Each row is followed by its class.
[ 25 -15  11 -14 -12  31   2  -5   3  13 -18  10  -6  18  28  21 -17  14
   8 -12 -23 -10  13  35  32 -61  14 -34   2  -5  50   0 -45 -14  34  37] => G
[-16 -16  26 -19 -18  13 -11  -2  29 -11   8  16 -38  -8  40  -4 -13 -10
   1  -6  -6 -10  17   8  20 -33  -3  -5 -38   4   6  -7  23  30 -18  11] => G
[ 17  -8 -29  -9   2  19 -19 -12  17 -17 -21  -6  15 -22 -15  -1 -16 -11
 -17  19  -7 -25   3  40  15 -61  17 -47  20   1  11   0  16  -4   6  64] => J
[  8 -36  41 -11  -4   6 -21   2  10  -5 -12  -3  -7 -19   9  14 -19 -21
   6  -6   0   9  13   7  21 -28 -11  -4 -27  -1  19  -3  33  35 -11  33] => E
[  9  -4 -36  37  -4 -19 -34 -24 -13  12 -25  24  23 -19 -54  -6  -6  32
 -38  31 -45 -15  11  21  19 -16  -9 -66  26  26  19  26  48   9  -5  62] => Q
[  2  36 -18  37  13  -3  -4 -15  12  -6  21  22  16  11 -16   3   6   9
  -5  25  -5   4 -13 -42   8  37  -2  15  12  -2 -22   5  15 -18 -21 -43] => S
[ 34  -3 -11  74  12   3 -19 -33  17  19 -30  51  20 -11 -44  19 -16 -16
  -9  14  -6  -8   1 -55  18 -12   8  24  10  29  -6 -30  -3 -22 -18 -21] => S
[ 33   0 -20  67  -2  -3 -20 -34   8  19 -28  45  21  -8 -60   3 -14 -18
  -5   2  12 -11   5 -55  21 -12  -1  22   3  27   9 -32  -8 -28   5 -30] => H
[  5 -23   8  36   8 -32 -29  -6 -13   7 -20  19   8 -37 -46  14   2   3
 -26   1  -7  12  15  47  15 -62  -6 -51  25  26  43  -5  27  -9  -1  71] => P
[ -8 -31  21  -7 -11  -3  -9  16  11  -6 -10   2   7 -17  -9 -11 -12  -3
 -23   3   3   0  -2  47  21 -47  19 -54  -4  25   5 -15  34  12  -7  82] => J
[-18 -28  38 -23 -16  18  -5  -2  16  -7   3   6 -34 -15  28   4 -12 -13
   5 -10 -15  -8  21   2  18 -26   3  -5 -37   5  17  -8  14  27 -13  20] => G
[ 46   5 -22  70   5   3 -20 -27   8  18 -33  48  17  -6 -40   5 -14  -4
   5   7   3  -5   2 -47  22 -15   6  32   4  16   1 -30   3 -16  -3 -37] => F
[ 19  37 -20  47  -1  -9 -21 -13  18  -2  36  33   7   4 -42  -6   9   8
  14  29   2  16   0 -39   7  21  -3   5   2   2   2  -3  22 -30 -19 -60] => W
[ 41   7 -27  78   2 -10 -18 -38  -4  14 -24  63  13  -9 -40   6 -19 -14
  -6  26  -9  -9  10 -65   5 -20   8  12 -14  26   6 -22   2 -29 -18 -18] => N
[  4  32 -31  51   4  -6 -16 -13   2   1  28  30   9  -9 -14  -2  14  22
   4  31  12   1   1 -55   1  45  -5   8  14   1  -4   5  27 -20 -23 -61] => A
[ 59  -7   5 -13   7  26  -3 -15  -4  16 -23   2  11  28  21  17  -4  20
   3 -14 -27  -9   6  14  26 -42  14 -16  18  -5  35   4 -61 -29  22  35] => J
[ 32   2 -28  84   4  -1 -29 -36   6  22 -29  51  11 -25 -29   9 -20  -5
   5  18  11  -6   4 -66  22 -19   8  15  11  17   2 -26   2 -25 -13 -28] => A
[ 32  -2 -23  64   7   0 -34 -38  10  19 -30  54   8 -13 -51   3 -24 -12
 -10  13   2 -14  10 -54  19 -18  -1  16   7  10   2 -27  -2 -20  -6 -28] => Q
[-10 -21  44   6 -22   4  -6   2  21   2  -7  -5 -24 -20  50  17 -28 -28
   1 -14   0  26   6  18  43 -28  12  -6 -28   4  16 -24   2  15 -12  43] => A
[  8  35 -34  38  13 -12 -21 -21   5  -1  27  32   5   5 -27  -4  16  22
 -11  28  -2 -10   8 -45   4  35 -16   8   2  -6  -7   7  20 -23 -12 -58] => Q
[ 36 -14  11   2  -6  20  -4 -22  -7  19 -20   7  -6  17  35  26 -16  18
  11 -10 -26  -5   1   5  38 -47  14 -14  13 -14  49   5 -45  -7   8  48] => A
[-11 -11  48 -15 -21  19   5   5  39 -14   1 -10 -23   1  30  15 -18 -18
  -5 -26   4   8   9  48  26 -11  13  10 -10   1 -10 -25  10   2  -8  42] => S
[  9 -13  27 -20   3   2 -23  -8   7  -3  -4 -14  -4 -16  27  11  -3 -27
   4 -15  -5   9  21  -1  27 -29  11 -10   3  11  16 -11  -9  16 -18  22] => J
[ 49  -3 -13  79  -5   3 -33 -34  15  22 -27  59  15 -16 -61   1 -22 -19
   6  16   2  10   1 -51  19 -23   8  16   8  26   8 -33   3 -27 -15 -32] => W
[ 42   2 -22  76   3  -9 -19 -32   3  10 -21  57   9 -15 -39   6 -17 -11
  -4  24   5 -15  13 -59   0 -23  12  12 -10  25  -3 -32   8 -34  -9 -20] => N
[ 48   3 -23  69   7   7 -26 -32   8  19 -29  54  13 -11 -42   7  -9  -2
   9  16  -3 -12   8 -47  18 -18   4  30   2  19   5 -32   1 -18  -5 -41] => F
[ 50 -11 -19  70  10   4 -39 -33   6  19 -38  45  31 -13 -46   6 -24  -8
  12  20  11  -6   3 -65  16 -29 -13  13   5  20   6 -17  14 -22  -7 -30] => E
[-26   1  -1  19 -36   5  33  26  -1   0 -16  10 -14  -4 -25  -7  -3 -10
 -20 -13  11 -10   2  83  17 -16  12 -40  -3  23   3   1  34 -24  24  61] => G
[  9  42 -29  43   8 -17 -10 -19  -5 -18  34  26  12   4  -9  -6   9   4
  -5  37   0   3  -2 -49  -3  25  -1   2 -12  -4  -8   2  22 -32 -14 -45] => N
[-12 -28  38 -14  -2  14  -5  -7  23  -8  -3  -1 -16 -17  23  21 -10 -19
  -4  -2 -25   6  11  15  18 -13   6   3 -14  10   8  -7  12  33 -35  37] => S
[ 31   0  -9  60  -5   0 -15 -30   5  16 -27  40  12  -7 -59   1 -20 -22
  -1  -2  18  -7   1 -52  19 -15  -1  20   9  22   4 -26 -10 -26   3 -28] => H
[-18 -18 -14  45   0  -3  15  25  -4  30 -14  15  -2 -31  -3   9  -3  -2
  -2  22   1  30   8  55  19   8   6 -23  -3  11  19 -12  24 -22  -5  83] => A
[ 24  30 -25  37  15  -9 -22 -10   7   0  17  23  22   5 -21  -1  14  19
  18  29  10  -1   2 -45   2  24 -19   3  -4  -4 -10   8  32 -19  -3 -65] => E
[ -8 -18  31  -7 -10  -1 -18 -12  10  -1   4   1 -23 -11  23  11  -7 -18
 -14  -8 -17   1  23  10  33 -17  -8   2 -27  10  20  -5  10  16 -19  28] => Q
[ 46   4 -20  70   5   2 -23 -29  10  16 -25  52  15 -11 -51   5 -11  -4
   8   8   1  -2   3 -45  19 -20   7  32  10  19   8 -30   5 -19  -4 -43] => F
[  2  34 -30  36  11 -10 -20 -18   5  -5  30  32   0   5 -25  -7  13  20
  -9  26   6  -6   6 -47   0  35 -20  13   4 -10  -7  10  19 -21 -18 -61] => Q
[ 23  29 -24  34  14  -3 -26 -11   4  -6  20  19  28   3 -22   0  15  18
  13  29  10  -2   2 -47   3  23 -21   0  -2  -2  -2  12  33 -20  -5 -65] => E
[ -3  17  -6   9  -6   4 -31 -19 -42 -14  -8  29   6 -24 -26 -15  18  -3
 -13  25 -31 -19  -9  37  12  -4   6 -46  28   1  10   6  46  40 -12  43] => F
[ 10 -15  10 -17   1  15  27  18  -4  -1 -18  -5  -9 -16 -31 -10  13   2
   4  -4 -10  -6 -20  70  -2 -16  21 -15  -5  -2   6   8  10   9  -3  67] => F
[  9  34 -21  24  13  -9 -18 -14   9  -5  26  25  19   5 -26   0   8   9
  -1  27  14   0  -4 -41  -5  29  -7   1  11 -10  -3  -1  26 -14 -11 -73] => P
[-12  -9  -2   7   0   9   9   7   3  -3 -17  19   9   2 -45   6  -2 -11
 -44  15 -39 -24  -9  31   7   6  -5 -32 -14  12  13  16  20  32 -21  57] => S
[ 49 -12   7  -4   9  27 -10 -23  -8  12 -24   6   3  19  23  22   2  28
  16   1 -45 -17   8  23  30 -50   9 -16   3 -14  48 -13 -49  -8  27  41] => F
[ 40 -15   4  13   3  16  -9 -24  -7  22 -19  22  -3   9  41  25  -6  28
   9   0 -28   0   5   0  34 -36  10 -14   9 -13  44  -2 -36  -3   6  35] => A
[-27   8 -22   6 -30  15  -5  14 -12  -7 -10  -8  30 -19 -28 -19 -18  -2
 -29  29  -2 -18 -15  49   9 -15   8 -72   8  28   0  16  33 -16  21  68] => G
[-13 -15  20  15 -15   7  11   0 -10  -3 -17 -17  22   0 -10   7   1 -17
 -45   4 -28  -6 -27  58  27 -17   3 -36   2  38  14   3   4 -19  -5 111] => S
[ 52 -16  11  -1   4  13 -15 -18   7  20  -6  18  -8  18   8  19   3  22
  22   5 -34  -7  12  24  26 -60  13 -25   4  -6  49 -13 -38  -8  11  38] => W
[ -2 -17  50 -18 -13  13 -10  -5   5 -16  -5  -7 -24  -9  33   2 -13 -15
   6 -19 -10   7   6   6  29 -19   3  15 -29  -3   6 -13  12  37 -18  16] => F
[ -4 -25  47 -27  -2   8  -7  -2  19  -5  -4 -11 -17 -15  29  10 -21 -31
   5 -11   3  21   6  34  27 -25  15 -10  -4  -4  14 -18  23  30 -12   5] => P
[ 26 -23  12  -3  -6  32   2 -10   2  16 -19  15  -4  18  23  14 -20  17
   4  -3 -30  -6   7  11  32 -46  10 -20  -6  -7  43  -1 -34 -14  26  32] => G
[ 11  10 -24  60 -24   2 -25 -13 -12  -7 -15  22  10  -8 -50  -8 -24  24
 -13  25  -9   8  10  38  28 -54 -15 -65  32  25  26  26  31 -39 -11  62] => W
[  8  44 -27  44   4 -21  -8 -16  -2 -17  35  32  11   8 -13  -3   7   6
  -2  34   1   6   1 -49  -1  24   3  -4  -8  -2  -6   3  25 -23 -16 -58] => N
[  9  32 -32  38  14 -14 -17 -19   7   2  26  31   4   5 -24  -5  12  24
  -6  29  -4  -3   4 -50   0  35 -16  11   4  -6 -10  10  19 -21 -14 -60] => Q
[ 36 -16   7   1   2  21 -12 -19  -3  19 -16   5   2   7  29  21  -8  31
  13  -2 -26  -5   5   0  27 -36  12 -22   9 -11  45   2 -43  -9   6  40] => A
[ 12 -23  31   7   2  28   2   6  12  -8 -37   4  15 -29  -4   3 -31 -22
 -27  15 -11  22 -36  88  26 -40  33 -57  30   1 -11 -22   7  -5  28  69] => S
[ 36   5 -18  61  -6  -2 -15 -30   1  24 -28  41  17  -4 -53   2 -14 -14
   0   3  10 -15   8 -47  19  -9   0  15   8  31   2 -24 -10 -29   9 -29] => H
[ 23  35 -21  43  13  -6 -14 -16  -3  -5  26  30   7   3 -23  -1  21  17
   7  26  -6   1  -1 -49   8  29  -9  25   2  -3   1   5  23 -12 -16 -70] => F
[ 52 -11   7 -15   5  20   1  -9  -1  19 -16  -5   9  33  15  24 -10   9
   6 -14 -23 -11   9  11  34 -60  17 -16  15   0  48   7 -62 -29  17  41] => J
[ 35  -3 -18  61   8   1 -30 -36  11  15 -30  47  25  -7 -46   9 -24  -5
  -5  16  12  -9   3 -56  11 -23  -1   6  12  17  10 -29   6 -23  -8 -43] => P
[  7  29 -22  35  15 -11 -15 -13   5  -6  27  21  18   4 -29   2  11  13
  -2  28  16  -1  -2 -48  -5  33 -11   4   9  -6   1   0  26 -25 -15 -67] => P
[ 42 -12  15  -5  -6  11  -3 -17  -7   2 -15   4   3  23  24  25 -22   8
   3  -7 -23  -2   9  21  25 -62  23 -30  -2 -15  47 -11 -48 -21  23  67] => N
[ 36 -17  16  -7  -1  12  10 -14 -13  22 -20  -1   1  26  16  19  -7  11
   6  -7 -26  -9  -1  20  26 -37   3 -12   5  -3  37  -4 -51 -18  40  47] => H
[ 34 -22  10  -4  -6  31   4 -10   4  23 -21   6  -3  24  21  24 -20  18
  12 -10 -31  -9  13  21  40 -63  15 -27   3  -2  56   0 -50 -28  37  37] => G
[-12 -31  42 -17 -12   9 -17  -5  18  -9   1  10 -32 -22  22  11 -13  -9
  -8  -5  -5  -2  26  13   9 -17  -4   1 -28  -3   8 -21  13  24 -12  27] => Q
[ -1   0 -18   7 -15 -10  -2 -18 -51  -4 -13 -11  28   0 -40  -3   7  -9
 -39  30 -59 -38  -9  26   3 -20   7 -67  -6  35  41  36  13  -1 -10 114] => N
[  5  40 -22  30   4 -10 -12 -17  -5  -7  32  18  12   6 -32  -7  23   3
  -3  20   8 -12   2 -49   6  42 -17   7   1   5  -1   7  12 -17  -7 -63] => H
[ 40   5 -29  74   6  -8 -23 -35  -2  12 -24  54  21 -11 -42   6 -24 -15
  -8  27  -7  -5  10 -62   8 -20   9   5  -8  21   8 -23   3 -27 -11 -23] => N
[-27  10 -19  28 -15 -37 -10  -9 -32  -9   7   2  11  -4 -33   4   4 -27
 -31  23 -24 -19   2  18  12 -32  -4 -50 -13  26  38   8  26  -5 -22 111] => N
[ 22  26 -22  25  14  -3 -18  -9   7  -3  18  17  22   7 -18  -6  10  19
  18  26   9   4  -6 -40  -1  23 -17   6   1  -7 -10  14  33 -13  -5 -66] => E
[ 31 -17   7   3  -2  24  -6 -17   9  20 -15   5  -6  13  28  24 -18  18
  20  -2 -24  -1   6  18  41 -50  18 -25  10 -13  49  -6 -40 -13   9  45] => A
[-12 -16  33 -10 -17  -1  -7  -3   7 -17  11  -6 -19  -7  26   5 -22 -29
  -6   0 -11   9  18   4  15 -23   5  -5 -39  12  16  -8  15  15 -26  32] => N
[ 12 -26  46 -10  -6   1 -15   4  22   0 -13  -6 -11 -14  32  18 -12 -17
  18 -19   8  19  15  15  21 -28  -8   2 -33  -1   8 -20  12  16   0  27] => E
[ 36  -4 -23  66   6   1 -30 -36  17  18 -30  57  10 -13 -45   4 -22  -2
 -14  10   3  -8  11 -51  16 -18  -2  19   3  14   0 -25  -3 -22  -3 -36] => Q
[ 21  30 -24  34  19  -7 -17  -8   3   0  18  21  22   4 -17  -4  14   9
  19  32  10   7  -9 -41   2  29 -16   8   0  -8 -13   8  34 -17  -2 -69] => E
[ 34  -9 -21  61  10  -3 -28 -37  13  21 -29  58   3 -13 -46   4 -18  -4
 -11  13  -3 -11  10 -53  15 -15  -1  20   3  10   1 -24   5 -14  -8 -30] => Q
[  5  38 -33  34   9  -9 -20 -19   7  -5  28  31   7   6 -26  -7  12  26
  -9  26   1  -6   5 -44  -1  38 -15   9   3 -10 -12   7  19 -23  -8 -65] => Q
[ -7 -27  41 -33  -4   6 -25  -3  14  -2  -2  -9 -19 -14  20   1 -22 -25
 -12 -20  -6   7  15  10  34 -24   2  -5 -23  -1  17  -5   2  42 -25  26] => Q
